Below are the code and all the weights of a small trained network. Each question names an input and a target symbol and asks about switching units off, where a switched-off unit gives its printed mean instead of its output.

import numpy as np


def w(rows, s, z=0):
    codes = np.array(rows[::2]) - 128.0
    scale = np.full(codes.shape[1], s)
    scale[-1] = z or s
    return codes * scale


def f(y):
    return np.maximum(y, 0)


def softmax(a):
    e = np.exp(a - a.max(-1, keepdims=True))
    return e / e.sum(-1, keepdims=True)


def log_softmax(a):
    a = a - a.max(-1, keepdims=True)
    return a - np.log(np.exp(a).sum(-1, keepdims=True))


def net(x, mask):
    ids = ['ΓΦΨβδζλπτω'.index(c) for c in x.split()]
    T = len(ids)
    res = E[ids] + P[:T]
    r = res
    for j in range(2):
        rows = slice(4 * j, 4 * j + 4)
        q, k, v = (r @ M[0][rows].T for M in (Q, K, V))
        z = softmax(np.where(np.tri(T) > 0, q @ k.T / 4**0.5, -1e9)) @ v
        o = O[0][rows]
        res = res + np.where(mask[j], z, o[:, -1]) @ o[:, :-1]
    y = f(res @ A[0][:, :-1].T + A[0][:, -1])
    res = res + np.where(mask[2:26], y, B[0][:, -1]) @ B[0][:, :-1]
    return log_softmax(res[-1] @ U[:, :-1].T + U[:, -1])


Q, K, V, O, A, B = {}, {}, {}, {}, {}, {}
E = w([
[96,225,71],'Γ',
[132,49,207],'Φ',
[168,207,222],'Ψ',
[135,118,136],'β',
[151,37,159],'δ',
[70,132,121],'ζ',
[117,27,2],'λ',
[175,78,247],'π',
[19,106,217],'τ',
[46,161,52],'ω',
],0.019)
P = w([
[195,205,206],'0',
[24,77,165],'1',
[194,170,191],'2',
[16,59,166],'3',
[188,146,187],'4',
[2,48,168],'5',
],0.0083)
Q[0] = w([
[225,120,92],'H0',
[72,233,106],'H0',
[186,176,60],'H0',
[133,72,89],'H0',
[124,49,173],'H1',
[55,252,103],'H1',
[77,170,88],'H1',
[127,254,133],'H1',
],0.0097)
K[0] = w([
[212,102,83],'H0',
[114,170,123],'H0',
[176,122,3],'H0',
[89,65,91],'H0',
[119,95,176],'H1',
[88,182,115],'H1',
[87,185,79],'H1',
[137,209,123],'H1',
],0.013)
V[0] = w([
[254,93,32],'H0',
[58,98,155],'H0',
[34,20,135],'H0',
[123,34,18],'H0',
[230,23,60],'H1',
[132,181,91],'H1',
[126,128,130],'H1',
[28,143,38],'H1',
],0.0066)
O[0] = w([
[231,208,6,2],'H0',
[94,115,252,178],'H0',
[105,82,158,171],'H0',
[189,145,22,63],'H0',
[153,209,125,33],'H1',
[67,120,190,123],'H1',
[127,123,131,130],'H1',
[60,119,148,164],'H1',
],0.0038,0.0063)
A[0] = w([
[196,107,203,62],'N0',
[55,130,93,61],'N1',
[218,120,214,126],'N2',
[113,181,192,131],'N3',
[207,90,229,205],'N4',
[114,91,176,2],'N5',
[140,148,123,91],'N6',
[103,11,116,183],'N7',
[101,90,126,95],'N8',
[124,100,157,29],'N9',
[104,100,128,90],'N10',
[92,136,183,241],'N11',
[59,151,33,56],'N12',
[117,197,178,182],'N13',
[98,148,135,206],'N14',
[105,154,190,87],'N15',
[252,109,143,36],'N16',
[83,166,125,213],'N17',
[85,148,114,197],'N18',
[95,83,146,92],'N19',
[232,162,80,109],'N20',
[143,50,164,114],'N21',
[177,185,92,126],'N22',
[188,98,32,216],'N23',
],0.012,0.0083)
B[0] = w([
[79,178,35,167],'N0',
[131,201,108,170],'N1',
[154,170,4,183],'N2',
[143,107,66,182],'N3',
[75,175,245,223],'N4',
[106,156,5,156],'N5',
[117,114,120,128],'N6',
[215,183,163,217],'N7',
[138,215,167,158],'N8',
[72,201,90,141],'N9',
[127,151,126,150],'N10',
[167,112,136,252],'N11',
[29,202,162,170],'N12',
[182,76,37,184],'N13',
[159,72,153,188],'N14',
[114,126,42,176],'N15',
[2,25,215,142],'N16',
[155,72,154,194],'N17',
[131,40,132,184],'N18',
[142,172,87,176],'N19',
[211,237,195,141],'N20',
[112,65,47,176],'N21',
[220,158,161,137],'N22',
[33,127,107,155],'N23',
],0.0077,0.018)
U = w([
[221,60,112,158],'Γ',
[108,129,109,197],'Φ',
[185,169,89,78],'Ψ',
[224,167,195,218],'β',
[53,153,240,124],'δ',
[206,31,248,148],'ζ',
[143,207,162,85],'λ',
[20,117,111,1],'π',
[121,57,51,50],'τ',
[51,14,144,178],'ω',
],0.014,0.0098)

Each question gives the input, a string of symbols that net reads in full, and the target symbol t.
The units are the heads (4 rows each of Q, K, V and O) and the neurons (one row each of A and B). Each row of codes is followed by its name. A weight is (code - 128) times the scale printed after its matrix; where a second scale follows, it is the last column's (O, A, B and U).
mask holds one flag per unit, heads first, then neurons. A switched-off unit (its flag False) gives its mean, the last column of its rows in O or B, instead of its output. The means were averaged over made-up inputs and are rounded, as every weight is.
A unit's drop is (log p(t) with every unit on - log p(t) with that unit switched off) / (log p(t) with every unit on - log p(t) with every unit switched off).
The circuit of an input: a set's keep is (log p(t) with only the set's units on - log p(t) with every unit switched off) / (log p(t) with every unit on - log p(t) with every unit switched off). Starting from the 12 units with the biggest drops (on a tie, the unit counted first), units are removed one at a time, each time the one whose removal leaves the highest keep (on an exact tie, the one counted first), for as long as the keep stays at least 0.8.
units of the circuit, in order: the units of the circuit, biggest drop first
unit that matters most: the unit with the biggest drop
k most important neurons: the k neurons with the biggest drops, biggest first
heads that matter: for each layer, one digit per head in row order, 1 if its drop is at least 0.15 and else 0, layers parted by /
drop of u: that unit's drop, to one decimal
input ω ω Γ π τ, target τ: most important neuron : [N21]
input Γ β ω Φ δ, target δ: 2 most important neurons : [N4; N16]
input ω Ψ Ψ β, target ζ: units of the circuit, in order : [N2; N0]
input Γ Φ ω ζ, target Γ: units of the circuit, in order : [N4; N7; N12]
input ω ζ ω λ, target π: heads that matter : 10
input β β β β ω δ, target β: heads that matter : 00
input λ Ψ ω ω, target δ: 2 most important neurons : [N12; N2]
input ω ω ω, target ω: 2 most important neurons : [N4; N7]
input λ Γ Ψ τ, target Φ: 3 most important neurons : [N7; N5; N8]
input ω Ψ δ, target δ: 3 most important neurons : [N16; N4; N13]
input λ Φ β ζ ω λ, target π: 3 most important neurons : [N23; N12; N11]
input β ω Φ, target Φ: 4 most important neurons : [N2; N4; N0; N21]
input Ψ δ ω ω ζ Φ, target λ: 2 most important neurons : [N7; N4]
input β Ψ ω ω ζ, target ζ: unit that matters most : N2
input Ψ ω δ π, target Ψ: drop of N7 : 0.1
input Ψ Γ Γ, target Γ: drop of N4 : 0.3
input δ ω β β Ψ ζ, target Γ: drop of N7 : 0.3
